Here are made-up things, facts about them, and rows of numbers that follow some of those facts. Name the thing behind each unnamed row.

Named rows:
sisos: [  2  13 -19  12  -8  11  10   0   5   1 -11   0  -2   5 -21   3  14 -20
 -22   8 -15  24 -26 -12 -22  15  -8  11 -10  -3   6 -24   9]
fletazuk: [-20  15  -2 -27   1   9  -8  -6  -2 -16  -5  13   9  -1  13   1 -13  -8
  19  -3  15  -5   6  19  10   5  21  -3  10   2  24  -4  -8]
trefun: [ -3   5  -3 -29  -2   7 -15 -15  -1 -13   2   6   0  -4   3   1 -18 -11
   8   5   7  -5  11   9   9 -11   8 -10   7  -3  23  -5  -9]
skolik: [-10  19  -7  -5  -4  19  21   3  -4  -6  -3   8   8  -3   4  -1  19  -2
   2   6  -2   9 -13   4  -6  17  13  -1   6   1  -6  -9  11]
fuskogol: [-17  -6   6  -6   6   5  11  13  -6   9  -9  -2  25  -7   2  -5 -28  13
  -2  -6   3 -10  -2  16   7   5   9  13  -8   0  19 -12  -9]
lidrik: [ -7  18  -1 -23   0  12   5  -1  -8 -16  -6   9   6  -1  11  -3  -4  -4
  19   1  15  -3   0  11   7   1  20 -13  11  -2   9   2   6]
kogro: [ -6   7  -4 -19   1  12 -12 -11  -1 -15   1   6   4   1   4  -1 -19 -13
  12   6  10   0   6  12   7  -8   7  -9   8  -4  19   0  -9]
teken: [ -2  23   0 -11  -9  16  14   2  -1 -11 -17   3  14   3  -7  -1   0 -19
   1  -2  14  14 -22   3  -9  -2  11  -5   8  -3   1   2  13]
tobek: [ -7  -4  -6  -8  -6  20   0 -16   1 -15   3   6  17   2  -5   2 -12  -8
   7   7  -7  -2  -6   4  13   6   9   2   2  -3   6 -10   7]
defi: [  1  22  -7 -17  -7  10  12  -2  -3  -7  -2   4  -4  -6  -3  -1   4  -7
  -6   6   1  11  -9  -5  -9  -1   4  -7   4  -4   2  -9   6]
studrotrum: [ -8 -11   6  -5   1   8  -3  11  -2   9  -8   4  15  -4  -5  -4 -27  10
 -13   0   0  -8  -3  14   5  -8  -3   1  -3  -4  19  -1 -10]
brebrik: [ -6 -12   9 -20   1  13 -13   1  -4  -1   1  12  11  -4   3  -6 -24  13
 -16   6   1 -16  12  15  13 -18  -2 -16  12   2  21   8 -14]
sogren: [-21  -1   1 -10  20   7  -8  15 -12  -3 -15   8   4  14  17  -8 -18   7
   5  -2  17 -14   4  19   1  -1  10 -15   3  -4  22  14 -15]
samek: [ -8  -8   1  -4  10   3  -2  13  -3  10 -19   3  12  -1  -2  -1 -25   2
 -13   1  10 -11 -10  13   0 -14  -4   2  -9  -8  24  -4 -11]
zabrem: [ -5  20   8 -29  -8  10   8  -3  -5 -12  -3  -5   8  -8   2 -11 -18  -9
  18   2  19   5   6  13   8  -8  18  -8  14   0   6   6  -4]
steba: [-12  -2 -10  -6  -4  13   7 -13  -4 -11   7  -2  10   2  -3  -2 -11  -4
  11  11 -12   4  -2   0   6  23   9  12  -6  -3  10 -25   3]
stako: [-15  -6   1 -22  16   6  -5   3 -14  -5  -1   9  -5   2  14  -9 -22  19
  -2   1   7 -20  12   4   8   0   6 -10   4  -2  20   4 -15]
grebo: [  1   8  -2 -13   3   8  10  16  -8   4  -9   7   0   0  -6  -4  -6  13
 -27  -4   3  -3 -12 -10  -7  -8  -4  -8   5   1  11   0   1]

Some facts about the things:
fuskogol: ξ 958; Φ bresonas; ζ c
klati: χ trefun; ξ 6; ζ a
skoman: ξ 958; ζ a
batrum: ξ 6; Φ trulel,groflal,bragrin; ζ b
defi: ξ 6; γ rebe,studrotrum,goplam,sobal,zake; ζ f
sati: ξ 6; ζ e
guto: ξ 6; ζ d
trosta: χ studrotrum,flubraskim,flelo,satrol,greser; ξ 6; ζ e
trefun: ξ 6; ζ d
lutru: ξ 6; ζ e
nevuvil: ξ 6; γ broben,delom,doligrim,zufir,zarul,plirel,sogren; ζ c
bida: ξ 958; ζ f
zake: ξ 958; ζ a
skolik: χ vadru,pidil,bizus; ξ 6; γ dripor,giner,zopu; ζ c
forus: χ zuda,sofi; ξ 6; ζ f
gapu: χ brover,kletir; ξ 958; ζ b
letrul: ξ 6; ζ c
livuk: ξ 958; Φ ploflum,flagoklu; ζ d
didin: χ trolal,lutru; ξ 6; Φ ruplo,trulel,stistel; γ giner,dusos,zufir; ζ a
flivim: χ senir; ξ 6; Φ stako,nisku; ζ d
borem: ξ 958; Φ pidil,drunu; ζ e
trivu: χ gebra; ξ 958; γ peval,kebrik,gaso,kleflum,fluklibruk,galiso; ζ c
rikel: ξ 958; ζ c
greser: ξ 6; Φ drigus,stetu; γ davo,ploflum,kebrik,poplo,veton,batrum; ζ f
kobul: ξ 6; Φ pulu,doligrim; ζ a
klatre: ξ 6; ζ a
fletazuk: ξ 6; Φ febrol; ζ b
stepo: ξ 6; ζ b
droflin: ξ 6; ζ f
luve: ξ 6; ζ e
flerol: ξ 6; ζ a
bragrin: ξ 6; γ flosugre,guto,flivim,pledel,keru,zotre; ζ e
rekos: ξ 958; Φ forus; γ punak; ζ a
kledoklo: ξ 958; ζ d
tidrak: ξ 958; ζ b
kleflum: ξ 6; ζ a
punak: ξ 958; ζ e
sobokli: ξ 6; Φ rikel; ζ e
plokla: ξ 6; ζ a
zuda: ξ 6; ζ a
brover: ξ 6; Φ gruvan; ζ f
drunu: ξ 6; γ samek,buseklir; ζ b
nutrol: ξ 6; γ vadru,broben,zufir,brover; ζ e
voza: ξ 6; Φ flutra,drunu,dopul; ζ e
tanir: ξ 6; γ pidil,dribu,vunobe; ζ e
grenin: χ fludras; ξ 6; Φ luve,stasen; ζ b
vogal: ξ 6; Φ luve,flelo; ζ e
sogren: χ medri; ξ 958; Φ pimetral,vunobe,brebrik,megi; ζ b
tanol: ξ 958; γ satrol,plapitril,drisiskol,kligane,buseklir; ζ f
brebrik: ξ 958; ζ d
gibre: ξ 6; γ stepo,medri; ζ d
satrol: ξ 6; Φ fufomon; ζ b
fevis: ξ 6; ζ b
vunobe: ξ 6; ζ c
skalen: ξ 6; Φ sugimur,bago,nafak; ζ e
bedogrin: ξ 6; Φ sugimur,trivil; ζ e
sofi: ξ 958; ζ b
viplurum: ξ 958; Φ skoman; ζ f
sobru: χ davo; ξ 6; Φ febrol; ζ c
giner: ξ 6; Φ gibre,stistel; ζ c
flubraskim: ξ 6; Φ dumor; γ satrol,dusos,plapitril,kligane; ζ d
geplo: ξ 6; γ flerol,vadru,dreskas,droflin,kluse; ζ d
kluse: ξ 6; Φ poplika; ζ d
diploges: χ flutun,samek,grustek; ξ 958; ζ b
lidrik: ξ 6; Φ droflin; ζ b
febrol: ξ 958; ζ e
pleplave: ξ 6; Φ kebrik,dremi,brugar; γ lafinir,gari; ζ d
dedu: ξ 6; ζ b
zabrem: ξ 6; Φ plozim,diploges,steba; ζ d
broben: ξ 958; ζ b
tredrum: ξ 6; Φ febrol; γ gresan,zotre,sogren; ζ b
flutun: ξ 6; Φ gapu; ζ d
zotre: ξ 958; ζ b
drorur: ξ 958; Φ ploflum,stasen,fadra; ζ f
puflizir: ξ 6; Φ kebrik,klati; γ kloplo,plozim,muklek,stasen,plirel,grustek; ζ f
stako: ξ 958; ζ b
stasen: ξ 958; ζ c
trebon: ξ 6; Φ skoman; ζ e
dutos: χ giner,pidil; ξ 958; Φ kloplo,kebrik; γ letrul,trebon,truklu,stako,batrum; ζ e
fluklibruk: ξ 6; Φ trulel,tanir; ζ a
senir: ξ 6; Φ dumor,fubra,gutren; ζ b
sobal: χ plozim; ξ 6; Φ tobek,sati; ζ b
flatim: χ gresan,tuple; ξ 6; Φ bresonas,plozim,ploflum,trolal; ζ f
lafla: ξ 958; Φ flatik,drisiskol; ζ a
skistok: ξ 6; Φ stasen,gebra,skela; ζ a
kilon: ξ 6; γ plirel,plapitril,buseklir; ζ f
dripor: χ pulu,zeto,fuskogol; ξ 6; Φ zinel; ζ f
fludras: ξ 6; ζ f
delom: ξ 958; ζ f
dopul: ξ 6; ζ a
ruplo: χ skedrur,zinel,fevis; ξ 6; γ ploflum,giner,galiso,fanum; ζ a
trefla: ξ 6; Φ fevis; ζ c
statedrim: χ droskilas,sati; ξ 6; ζ b
trulel: ξ 6; ζ a
pulu: ξ 6; γ goplam,fludras,doligrim,stasen,kiflu,gari; ζ e
zeto: ξ 6; Φ trivu,plozim; ζ b
fubra: ξ 6; ζ d
dumor: ξ 958; ζ f
skedrur: ξ 958; Φ sisos; γ drigus,skabrom,skoman,sofi; ζ e
zinel: ξ 6; ζ c
mese: χ senir,bragrin,tidrak,buter,veton; ξ 6; γ dugo,klapleskir,grustek,punak; ζ b
ruplal: χ bida,dremi; ξ 6; ζ a
brugar: χ luve,guto,dedu; ξ 6; ζ f
fanum: χ medri,zumum; ξ 958; ζ a
skabrom: ξ 6; Φ plirel,fanum; ζ e
peval: χ stistel,vogal,grustek,poplika; ξ 958; Φ nisku; ζ d
flosugre: ξ 958; ζ c
bago: ξ 958; ζ a
stistel: ξ 958; γ kloplo,peval,falo,skabrom,zinel,tresku,sati,fadra; ζ f
lafinir: ξ 958; ζ e
rebe: ξ 6; Φ geplo; ζ e
flagoklu: χ bragrin; ξ 958; γ davo,voza,zinel,gruvan; ζ f
muklek: ξ 958; Φ pulu,rikel,kiflu,plirel; ζ d
sisos: χ damuk,vunobe,bago; ξ 6; γ kloplo,lafinir,suru,zufir,plirel,fletazuk,tidrak,kletir; ζ a
pimetral: χ flutun,klapleskir,zeto,mokle,drunu,greser; ξ 6; ζ f
fufomon: ξ 958; γ ploflum,pimetral,zotre,brugar,zake; ζ d
vadru: ξ 958; ζ b
klapleskir: ξ 6; ζ b
klerus: χ dribu,poplika; ξ 6; γ drigus,studrotrum,fludras,letrul,flutra,vogal,satrol,flosugre,gari,brebrik; ζ d
bresonas: ξ 6; ζ b
suru: χ felidi,klapleskir,trebon,dumor; ξ 6; Φ sorur,sati,zake,nevuvil; ζ d
tobek: χ drafon; ξ 6; ζ e
goplam: χ toskil,rekos; ξ 958; Φ veton; ζ a
tomamo: χ vadru,pulu,tredrum; ξ 6; Φ plozim,letrul,steba,gruvan; ζ d
buseklir: χ zuda,buter,dremi; ξ 6; Φ sugimur; ζ b
felidi: ξ 958; Φ flutra,gruvan; γ tomamo,luve,brugar,fadra; ζ b
davo: ξ 6; ζ b
poplo: χ dusos; ξ 6; ζ f
kligane: χ flutun; ξ 6; Φ zake; ζ e
drebi: χ toskil,fufomon,medri,punak; ξ 6; Φ flutra,flagoklu; ζ f
pidil: ξ 958; ζ f
pirir: ξ 6; ζ e
flelo: ξ 6; ζ e
nafak: ξ 958; γ vadru,senir,sobal,plokla,sogren; ζ f
zumu: χ pirir,klapleskir,drafon,zuda; ξ 958; γ giner; ζ c
flizuli: ξ 6; Φ drisiskol; γ gresan,poplo,fevis; ζ d
pokluso: χ givel,fletazuk,skalen; ξ 958; Φ pulu; γ senir; ζ c
kebrik: χ gasel,gresan,drunu; ξ 958; ζ d
kiflu: χ gibre,sofi,fuskogol,batrum; ξ 958; ζ c
drigus: χ poplika; ξ 6; ζ e
veton: ξ 6; ζ e
dugo: χ doligrim,groflis,pledel; ξ 6; Φ droskilas; ζ f
gari: χ bida,tidrak; ξ 6; ζ e
mugril: ξ 6; Φ grustek; γ febrol; ζ f
skela: χ grebo,voza; ξ 958; γ goplam,kluse; ζ a
grebo: ξ 958; γ davo,livuk,flatim,tafo; ζ f
sesu: ξ 958; ζ a
gresan: ξ 6; ζ a
zarul: χ kilon,flosugre,skalen; ξ 6; Φ stepo,veton,bago; ζ b
poplika: ξ 6; γ broben,lobobo,steba,fletazuk,guto,mokle,kledoklo,bago; ζ e
zufir: χ plokla,tredrum; ξ 6; ζ a
luplok: ξ 958; Φ trivu,tanir,kebrik,kledoklo,fadra; ζ a
toskil: ξ 6; Φ ploflum,totel,tidrak; ζ d
gaso: ξ 958; ζ c
treflek: ξ 6; ζ c
plapitril: χ livuk,plokla; ξ 6; Φ plokla,zufir,trefun; ζ f
drafon: ξ 6; Φ vadru,plokla,lutru; γ pirir,suru,gapu,veton,punak; ζ a
kloplo: χ vadru,lafinir,tafo,pleplave,fadra; ξ 6; ζ d
trivil: χ trulel,droskilas,samek,fevis; ξ 6; ζ b
keru: χ givel,dopul,fadra; ξ 6; ζ c
megi: ξ 958; γ kiflu,flivim,pledel; ζ e
lobobo: ξ 6; Φ gresan,fubra,tresku; ζ e
plakloder: ξ 6; Φ lafinir,letrul,truklu; ζ b
kletir: ξ 6; ζ a
drisiskol: χ zaplan,vunobe; ξ 6; ζ f
teken: ξ 6; Φ pidil,plirel,tobek; γ satrol,klatre,kluse,kogro; ζ f
gutren: ξ 958; γ statedrim,mokle; ζ e
damuk: ξ 958; Φ pirir,stistel,lutru; γ tobek,trefun,sofi,zake,stako; ζ c
foge: χ flerol,doligrim; ξ 958; Φ flelo,tresku; γ goplam,gresan; ζ a
ploflum: χ flerol,trulel,stasen; ξ 6; ζ d
zopu: χ lobobo,kluse; ξ 6; ζ d
stetu: χ bresonas,fludras,falo,fubra,vunobe; ξ 6; ζ d
gruvan: ξ 6; ζ a
gribin: χ livuk,zabrem; ξ 958; Φ vadru,statedrim,stako; ζ c
medri: ξ 6; Φ flutra,guto,nevuvil; ζ c
tresku: ξ 958; ζ f
truklu: ξ 958; ζ a
plirel: ξ 6; ζ a
sorur: ξ 958; γ flatik,gribin; ζ e
fadra: ξ 6; ζ f
flutra: χ gresan,nafak; ξ 6; ζ a
flatik: ξ 6; ζ d
totel: ξ 6; γ zopu,zuda,veton; ζ a
pledel: ξ 6; Φ trolal; ζ f
falo: ξ 6; ζ b
plozim: ξ 958; ζ f
givel: ξ 6; Φ defi,brugar; γ kloplo,delom,dumor,trefun,kligane,fuskogol; ζ d
trolal: ξ 6; γ flutun; ζ d
droskilas: ξ 6; ζ a
zestan: ξ 6; γ grenin,flutra,borem,flosugre,trefla,drisiskol; ζ c
sugimur: χ senir,droflin,poplika; ξ 6; ζ b
valon: χ kilon,guto,drorur,rekos; ξ 6; Φ grebo,fufomon; ζ f
gasel: ξ 6; Φ klapleskir,bago; γ flelo,steba; ζ e
groflal: ξ 958; γ plozim,sugimur,doligrim,dumor,muklek,valon; ζ f
gebra: ξ 6; γ pledel,veton,fadra; ζ c
galiso: χ luplok; ξ 958; Φ statedrim,kebrik; ζ b
tuple: ξ 958; Φ klerus,fanum; ζ f
dusos: ξ 6; Φ sugimur,groflal; ζ d
grustek: ξ 6; ζ f
plubrori: χ flelo,zeto,lutru; ξ 958; γ dreskas,satrol,stasen,pimetral,medri; ζ b
studrotrum: ξ 958; ζ f
groflis: ξ 6; ζ e
mokle: ξ 6; Φ treflek,stepo,brebrik; ζ e
kogro: ξ 6; ζ d
dribu: ξ 958; ζ f
nisku: χ felidi,tredrum,brebrik; ξ 958; γ lobobo,tobek,fluklibruk,vunobe,fanum; ζ f
buter: ξ 6; Φ gutren,groflis,zestan; γ flerol,flutra,zumum; ζ c
bizus: ξ 6; Φ punak; γ ploflum,fanum,zumum; ζ d
dreskas: ξ 6; Φ drigus,pimetral; ζ d
samek: ξ 958; Φ treflek; ζ f
zumum: ξ 6; ζ c
dremi: ξ 6; γ trebon,steba,bedogrin; ζ d
zaplan: ξ 6; Φ guto; γ dreskas,skabrom,stako,drisiskol; ζ c
steba: χ batrum,bedogrin; ξ 6; ζ c
doligrim: ξ 6; ζ c
tafo: ξ 6; Φ grebo,kilon,sesu; ζ e

Name these rows:
No name comes twice in this set of rows, the named rows included.
[  8  -6  -3 -21  -1  10  -6 -25 -11 -21  15  -6  -6   6  -2  -8 -30  -6
  10  16  -5   3  16 -11  11   3   2 -10   2  -4   7  -5  -6]	ploflum
[ -2  23  -4 -12  -4   6  15   3  -4  -2  -4  -2  -3  -7   0  -4   4  -9
   3   6  11  14  -5   7  -8  -3   9  -5   0  -7   4  -6   1]	puflizir
[ -8  -8   5 -23  10   4   5   5 -17  -2  -1  -2   4  -1  10  -8 -39  18
   2  -5  13 -21   8  -2  14  -4   8  -6   0  -4  15   4  -6]	tidrak
[ 11  12   0 -18  -3  18  13 -10 -10 -15   0   6  -2   1   0  -5  -3  -9
   1  11   6   6  -6  -9   2 -11   7 -24  13 -11 -14  10  14]	klerus
[ 10  19   4 -29  -7   7  18  -7 -10 -11   2   5  -4 -11   2  -5  -6  -3
   8   6  14   1   1   0   7 -18   6 -19  14  -8  -6   3   8]	dremi
[ -7  15  19 -27   1  13  27  18 -18  -3 -12   1  18  -7   8 -17 -18  18
   4  -7  24  -8  -2  12  10  -9  21 -18  18   4  -1  18   6]	felidi
[ -2   8 -17   8  -7   5   6   0   9   6  -6  -4   3  -1 -20   4   2 -17
 -14  13 -14  20 -15  -4 -16  12 -10  19 -14  -5  17 -27   2]	klati
[ -5   2   0  -5   6   9   6  16  -6   7 -14   0   8   4  -2  -8 -18   3
 -15   1   7   0  -8   5  -7  -4   1  -5  -1  -3  16   4  -6]	viplurum
[-10  12   7  -9   9  12  20  20 -15   6  -9  -1   3   0  12 -14  -2  18
  -7   5   8   4   0  12  -8   2   8 -15   2  -4  -2   9  -7]	dutos
[-16  -1   6 -13  17   3  -1  12 -16   0  -6   0  -1   5  20 -12 -26  16
  10   3  12 -10  15  18   2   2   9 -12  -1  -5  16   7 -19]	galiso
[ -3  -6   5 -19   8   4 -10   1 -12  -3   2  -1  -4   3   4 -13 -35  12
  -5   5   4  -7  20   4   6  -6   0 -13   3   0  20   6 -23]	kledoklo

Now the same things, written a new way:
Named rows:
kloplo: [-10   2   6  -8   8 -40  -5  16  24 -30   5  -9 -37]
poplo: [-12 -16   6 -16  -8 -13  10  -2  17 -31   0  12 -25]
klapleskir: [-23  -5 -13 -33 -31   7 -31   2  -5  -8 -31  17   4]
mese: [ 11  -7  72  40  43 -31  48 -23  -3  -8  25 -23 -11]
tuple: [ 16   6 -32  12 -23  52  -4  27   3  55  23 -15   5]
gutren: [ 31  12  13  62   9  16 -21 -26 -44  46  29 -35  27]
mokle: [ -8 -26 -25  11 -51   3 -51  -5  -7 -40  -5  12 -15]
flutra: [  0  11  16 -29  19 -40 -13  -6  39 -47 -25 -17 -15]
fletazuk: [-23  -9 -26 -20 -13  -2   7  26  16 -24 -15  30 -14]
kilon: [  1   9  -6  21  34 -37   8 -21 -52 -19 -18  23  47]
groflal: [ 29  26  22  48  26  16  18  -9 -36  68  19 -37  35]
dribu: [ 16   5 -16 -10  -6  50   6   4  -8  61  30 -17  18]
megi: [ 34  13  24  60   6  14  -7 -30 -55  50  16 -37  26]
geplo: [  4   9  41  23  36 -38  43 -13 -23   3 -21   0  18]
gruvan: [ -6  13  -1 -53  20 -24 -12  -4  44 -44 -37   5   1]
lidrik: [-17 -12   3 -50 -10 -13  32  11 -14 -51 -20  34 -19]
samek: [ 19   6 -33   6 -13  54   4   8 -14  62  29  -9  18]
pirir: [ -9 -21 -17 -12 -40  -3 -54 -25 -10 -45 -16  12  -4]

Which thing is each row?
No name comes twice in this set of rows, the named rows included.
[-22  12  29  67  51  45 -61  16  36  76  95 -43   9]	zumu
[  9 -17   4  10   9 -14  21  -5   1 -32  36  -2 -29]	buseklir
[  3  -9 -35  11 -16  -4   4  11 -23 -17   0  21  -4]	satrol
[-27   2 -11 -57  -3 -15  15   7  11 -20 -39  35   3]	guto
[  3 -29 -13  -6 -32  10 -15 -23  -9 -49  -2  17  -7]	vogal
[ 15   6 -46  16 -40  30 -58   3 -33  34  15 -19  12]	lafinir
[ 58  42  52  59  42 -24  45 -16 -22  54 -15 -70  22]	skela
[-13  10 -18 -48  12 -15 -10   5  39 -48 -45  19   8]	kletir
[  0  -8  30  27  10 -28 -26 -39 -24 -38 -14  -2   9]	tanir
[-45  19  19  20  33  -3 -24  27  46  -8 -22   5   7]	bizus
[-21 -25 -29 -20 -29  11  22  10 -23 -20  -2  51  -2]	medri
[ 21  14 -12  -3   3  28  17   8 -15  63  24 -19  10]	stako
[-10 -16   6   3 -15 -15   2  10  21 -34  15  -3 -39]	flatim

Now the same things, written a new way:
Named rows:
gaso: [ 55 -53 -57  20  31  17 -39   8  61 -22 -23 -24 -44]
skedrur: [-34   6  62 -17   3 -70  46  14 -25  -7  21 -30  10]
bresonas: [  5  24  -8  27 -29  38   1  -9  22  -4 -14  36  10]
groflal: [-37  29  26  36 -25 -15  -2  24 -28  11  16   3  28]
sesu: [ 21 -21 -24  11  20  -7  -9   1  42   6 -12  -9 -33]
gruvan: [ 20 -21 -21 -20  11  26 -14  -9  26   8 -16 -11 -18]
bedogrin: [ -7  -8  12 -35  10 -19  22  -9  -6   9   0   8  -2]
flizuli: [-45  12  29 -53 -23 -16  40  -1 -83  -1  11 -23  30]
viplurum: [ -8  14  16  44  -8 -33  26  12  25 -16  19  41   1]
droflin: [-12  22   7  21 -11  16   6 -28  29  22 -18  28  31]
gribin: [ 57 -57 -60  35  38  16 -47  17  44 -35  -6 -22 -54]
zabrem: [-16  -8  19 -35   6 -21  32  -7 -10  11  -1  18   9]
foge: [-25 -23   8  14  -2 -24   0  10  -8 -20   7 -52   4]
guto: [-23  -1  18 -40  -4   3  33   1   1  33 -11  30  12]
ruplal: [ 22 -28 -20 -20  18  16 -12 -27  20 -11  -5 -38 -25]
dribu: [ -7  14  10  40  -8 -25  29 -13  31  -3   4  42   8]
bizus: [-38  37  26 -32  11  -6  -6  24 -94  -4  32  10  36]
grenin: [  7   6  -8  27 -21  24   6  -1   2 -31   4  34   4]

Rows to name:
No name comes twice in this set of rows, the named rows included.
[ 11   0 -27 -27  -6  13  -8 -23  50  17 -21   2  -1]	gresan
[-39  23  34 -38 -14 -35   9  40 -67  13  17  -1  33]	pleplave
[-14  27  48  11 -34  -5   5  52 -43  20  -5 -11  15]	kilon
[ 33 -10 -33 -16  23  32 -44   1  -4   2  -2 -18 -23]	zufir
[-22 -17  -2   5  21 -17  14  16  16  34  -8  25   4]	punak
[ -5 -17   9 -35  10  -7  25  16  -5   9  -9  29   2]	skalen
[  5  27 -24  58 -31  -5 -23  23  36  12   4  69   9]	vadru
[ 19 -18 -23  19  39  17 -23   6   7 -10   3  -1 -31]	fanum
[-13 -11   7  -8  20 -30  17   2  14  23  -4   4  -5]	febrol
[  2 -43 -22  25   7  -5   7  26  32 -21 -11  -5 -22]	goplam
[  3  14  -4 -31  -4   1 -24 -10 -27 -10   9 -37  12]	drafon
[-19   5  54  54 -13 -47  -4  65 -34  18   5 -32  16]	tanol
[ -6  49  17  18 -35   1 -30   4 -24  12   7  -9  25]	drunu

